B = array([75, 67, 64, 48, 76, 55, 61, 74, 14, 60, 47, 63, 42])
The entry just right of 63 is 42
Give the entry just left of the centre entry.
55
